Here is a tiny trained network, its code and every weight. The questions are about switching its units off for an input and a class, where a switched-off unit gives its printed mean instead of its output.

import numpy as np


def w(rows, s, z=0):
    codes = np.array(rows[::2]) - 128.0
    scale = np.full(codes.shape[1], s)
    scale[-1] = z or s
    return codes * scale


def norm(h):
    return h / np.sqrt((h * h).mean(-1, keepdims=True) + 1e-5)


def f(y):
    return np.maximum(y, 0)


def log_softmax(a):
    a = a - a.max(-1, keepdims=True)
    return a - np.log(np.exp(a).sum(-1, keepdims=True))


def net(x, mask):
    res = np.array(x, float).reshape(1, 8) / 4 @ E
    u = 0
    for l in range(3):
        y = f(norm(res) @ A[l][:, :-1].T + A[l][:, -1])
        res = res + np.where(mask[u : u + 10], y, B[l][:, -1]) @ B[l][:, :-1]
        u += 10
    return log_softmax(norm(res)[-1] @ U[:, :-1].T + U[:, -1])


A, B = {}, {}
E = w([
[97,58,213,136,110,127,212,110,103],'x0',
[123,131,126,129,128,133,132,125,126],'x1',
[161,83,91,71,125,130,110,94,15],'x2',
[130,127,128,128,127,128,128,129,128],'x3',
[129,178,165,30,48,123,137,150,139],'x4',
[157,132,128,27,254,194,167,214,141],'x5',
[129,140,123,132,128,136,144,120,124],'x6',
[126,127,130,127,129,129,125,129,129],'x7',
],0.0089)
A[0] = w([
[153,95,87,195,164,142,125,155,111,28],'0.n1',
[163,123,79,93,102,159,100,100,70,51],'0.n2',
[145,154,185,91,77,167,110,171,98,38],'0.n3',
[162,81,58,117,84,143,128,158,39,2],'0.n4',
[140,142,137,153,122,139,124,164,109,73],'0.n5',
[106,64,150,72,147,170,101,91,54,99],'0.n6',
[101,117,146,174,184,121,106,125,108,41],'0.n7',
[155,214,32,102,97,167,23,163,135,84],'0.n8',
[147,152,196,173,144,135,108,145,182,89],'0.n9',
[140,179,111,48,2,135,129,155,160,70],'0.n10',
],0.0094,0.0064)
B[0] = w([
[131,48,1,125,124,113,140,104,169,166],'0.n1',
[85,148,155,130,170,53,120,150,105,180],'0.n2',
[140,98,62,48,116,86,198,94,159,168],'0.n3',
[90,170,150,153,173,89,140,131,70,168],'0.n4',
[142,136,123,115,166,126,131,125,170,128],'0.n5',
[109,152,154,151,164,76,144,175,84,212],'0.n6',
[127,91,79,84,98,117,192,104,150,156],'0.n7',
[184,133,177,102,174,121,105,64,177,253],'0.n8',
[60,172,128,160,147,131,186,127,158,183],'0.n9',
[117,85,79,125,124,93,178,122,142,236],'0.n10',
],0.0097,0.0063)
A[1] = w([
[84,130,221,84,98,116,163,156,111,72],'1.n1',
[182,103,189,103,212,56,138,97,167,112],'1.n2',
[196,119,118,115,149,106,123,118,86,170],'1.n3',
[111,140,106,139,120,136,147,119,216,250],'1.n4',
[182,79,140,56,200,245,154,212,122,32],'1.n5',
[120,101,151,210,19,88,91,46,101,115],'1.n6',
[81,190,123,145,154,155,153,219,157,42],'1.n7',
[141,56,255,167,125,116,223,112,98,129],'1.n8',
[174,127,143,137,77,107,50,66,161,67],'1.n9',
[117,47,75,192,178,140,104,118,107,32],'1.n10',
],0.0092,0.002)
B[1] = w([
[177,100,111,155,162,134,144,90,175,192],'1.n1',
[106,111,110,208,53,176,121,113,103,255],'1.n2',
[88,171,179,164,143,114,141,149,146,190],'1.n3',
[127,125,160,130,193,73,153,178,40,235],'1.n4',
[80,149,31,161,2,150,45,163,73,223],'1.n5',
[93,152,53,113,102,167,99,215,94,249],'1.n6',
[86,164,149,173,100,96,93,133,108,175],'1.n7',
[176,118,149,127,137,206,41,79,160,251],'1.n8',
[151,137,102,102,135,179,97,162,109,182],'1.n9',
[155,67,76,52,156,114,249,149,198,205],'1.n10',
],0.0091,0.0074)
A[2] = w([
[150,74,217,104,106,214,119,52,132,72],'2.n1',
[211,93,114,84,198,88,104,105,14,146],'2.n2',
[133,151,139,12,57,60,177,115,162,82],'2.n3',
[98,91,102,189,151,181,161,100,106,57],'2.n4',
[99,140,101,129,166,140,145,186,1,151],'2.n5',
[149,179,102,91,91,169,130,234,104,8],'2.n6',
[102,199,146,202,172,101,162,183,224,5],'2.n7',
[112,192,110,116,216,60,64,137,139,157],'2.n8',
[68,160,219,184,155,80,145,150,176,65],'2.n9',
[216,189,120,118,162,140,63,54,187,16],'2.n10',
],0.0091,0.0029)
B[2] = w([
[241,138,139,122,230,194,53,125,204,163],'2.n1',
[68,145,254,118,155,81,193,142,145,205],'2.n2',
[142,62,14,136,248,116,237,145,185,191],'2.n3',
[203,146,105,30,125,149,155,118,141,199],'2.n4',
[111,211,165,147,66,93,95,100,174,254],'2.n5',
[96,89,92,230,90,136,110,101,120,194],'2.n6',
[121,114,182,78,107,62,147,71,70,196],'2.n7',
[153,67,228,78,131,187,118,129,126,206],'2.n8',
[113,168,188,52,162,60,135,134,37,182],'2.n9',
[217,60,134,146,138,237,136,99,151,167],'2.n10',
],0.0083,0.0079)
U = w([
[67,180,251,110,137,27,162,134,72,157],'0',
[77,155,78,170,45,146,80,161,115,249],'1',
[147,69,67,96,166,88,228,131,170,109],'2',
[227,103,211,116,162,207,72,108,155,49],'3',
],0.015,0.0017)

Each question gives the input, the list of numbers given to net, and the class t.
The units are the neurons (one row each of A and B). Each row of codes is followed by its name. A weight is (code - 128) times the scale printed after its matrix; where a second scale follows, it is the last column's (A, B and U).
mask holds one flag per neuron, layer by layer. A switched-off neuron (its flag False) gives its mean, the last column of its row in B, instead of its output. The means were averaged over made-up inputs and are rounded, as every weight is.
A unit's drop is (log p(t) with every unit on - log p(t) with that unit switched off) / (log p(t) with every unit on - log p(t) with every unit switched off).
The circuit of an input: a set's keep is (log p(t) with only the set's units on - log p(t) with every unit switched off) / (log p(t) with every unit on - log p(t) with every unit switched off). Starting from the 12 units with the biggest drops (on a tie, the unit counted first), units are removed one at a time, each time the one whose removal leaves the highest keep (on an exact tie, the one counted first), for as long as the keep stays at least 0.8.
circuit, biggest first: the units of the circuit, biggest drop first
unit that matters most: the unit with the biggest drop
top k neurons: the k neurons with the biggest drops, biggest first
top k neurons in layer l: the k neurons of layer l with the biggest drops, biggest first
drop of u: that unit's drop, to one decimal
input [-6,-1,-3,5,5,-2,5,-2], class 3: top 2 neurons -> (0.n8; 2.n10)
input [-1,-5,7,-4,-5,-7,-4,8], class 0: circuit, biggest first -> (2.n2)
input [6,7,-2,-5,-3,-6,-6,1], class 1: top 2 neurons -> (1.n6; 0.n8)
input [-7,-7,-7,-7,2,2,-3,-4], class 0: top 4 neurons -> (0.n9; 1.n8; 1.n4; 2.n7)
input [3,3,5,1,6,-2,-8,-5], class 2: top 3 neurons -> (0.n3; 2.n3; 1.n4)
input [-2,7,-7,4,8,-4,-2,-7], class 2: top 2 neurons -> (2.n3; 0.n10)
input [-8,5,0,-7,7,1,-1,1], class 3: top 2 neurons -> (0.n8; 2.n10)
input [-8,4,1,3,2,-7,-3,-2], class 3: top 3 neurons -> (0.n8; 1.n5; 2.n10)
input [-4,5,-4,-7,2,2,-3,3], class 0: top 3 neurons -> (0.n9; 1.n8; 1.n4)
input [1,7,3,-5,2,4,-4,-6], class 1: top 2 neurons -> (1.n5; 1.n4)
input [-3,8,-5,6,0,-5,3,-2], class 0: top 2 neurons -> (0.n9; 1.n5)
input [-6,4,4,2,7,0,-8,-8], class 2: top 4 neurons -> (0.n10; 2.n3; 1.n8; 0.n3)
input [6,-4,-5,-6,-2,-6,5,5], class 1: top 2 neurons in layer 2 -> (2.n8; 2.n10)
input [7,-1,0,6,8,-5,-5,1], class 2: circuit, biggest first -> (2.n3)
input [4,-4,-3,0,4,0,-2,-3], class 2: top 3 neurons -> (0.n3; 0.n10; 0.n8)
input [4,4,-3,3,-2,-1,-4,7], class 3: top 2 neurons -> (1.n8; 2.n1)
input [-1,2,-1,-6,-6,-5,6,-8], class 2: top 4 neurons in layer 1 -> (1.n10; 1.n5; 1.n2; 1.n7)
input [7,2,4,8,7,-6,2,-1], class 2: top 3 neurons -> (0.n8; 0.n10; 1.n5)
input [-4,-4,-4,4,2,-1,-2,8], class 0: top 2 neurons in layer 2 -> (2.n9; 2.n7)
input [8,1,-1,-3,-3,5,-3,-5], class 3: unit that matters most -> 1.n8
input [7,-5,6,8,3,-7,-5,0], class 1: top 2 neurons in layer 1 -> (1.n6; 1.n4)
input [-8,-5,5,-7,-8,-6,-3,-6], class 2: top 2 neurons in layer 1 -> (1.n10; 1.n8)
input [-5,-6,-4,7,-1,7,2,-1], class 1: drop of 1.n5 -> 1.7
input [4,2,5,5,7,7,-6,-4], class 1: top 2 neurons in layer 1 -> (1.n5; 1.n10)
input [-3,4,-1,3,0,-1,-5,0], class 3: drop of 0.n8 -> 1.1
input [-4,6,2,-4,1,6,8,3], class 1: drop of 1.n5 -> 1.3
input [-4,-4,2,-6,-8,-5,-8,2], class 2: unit that matters most -> 1.n10
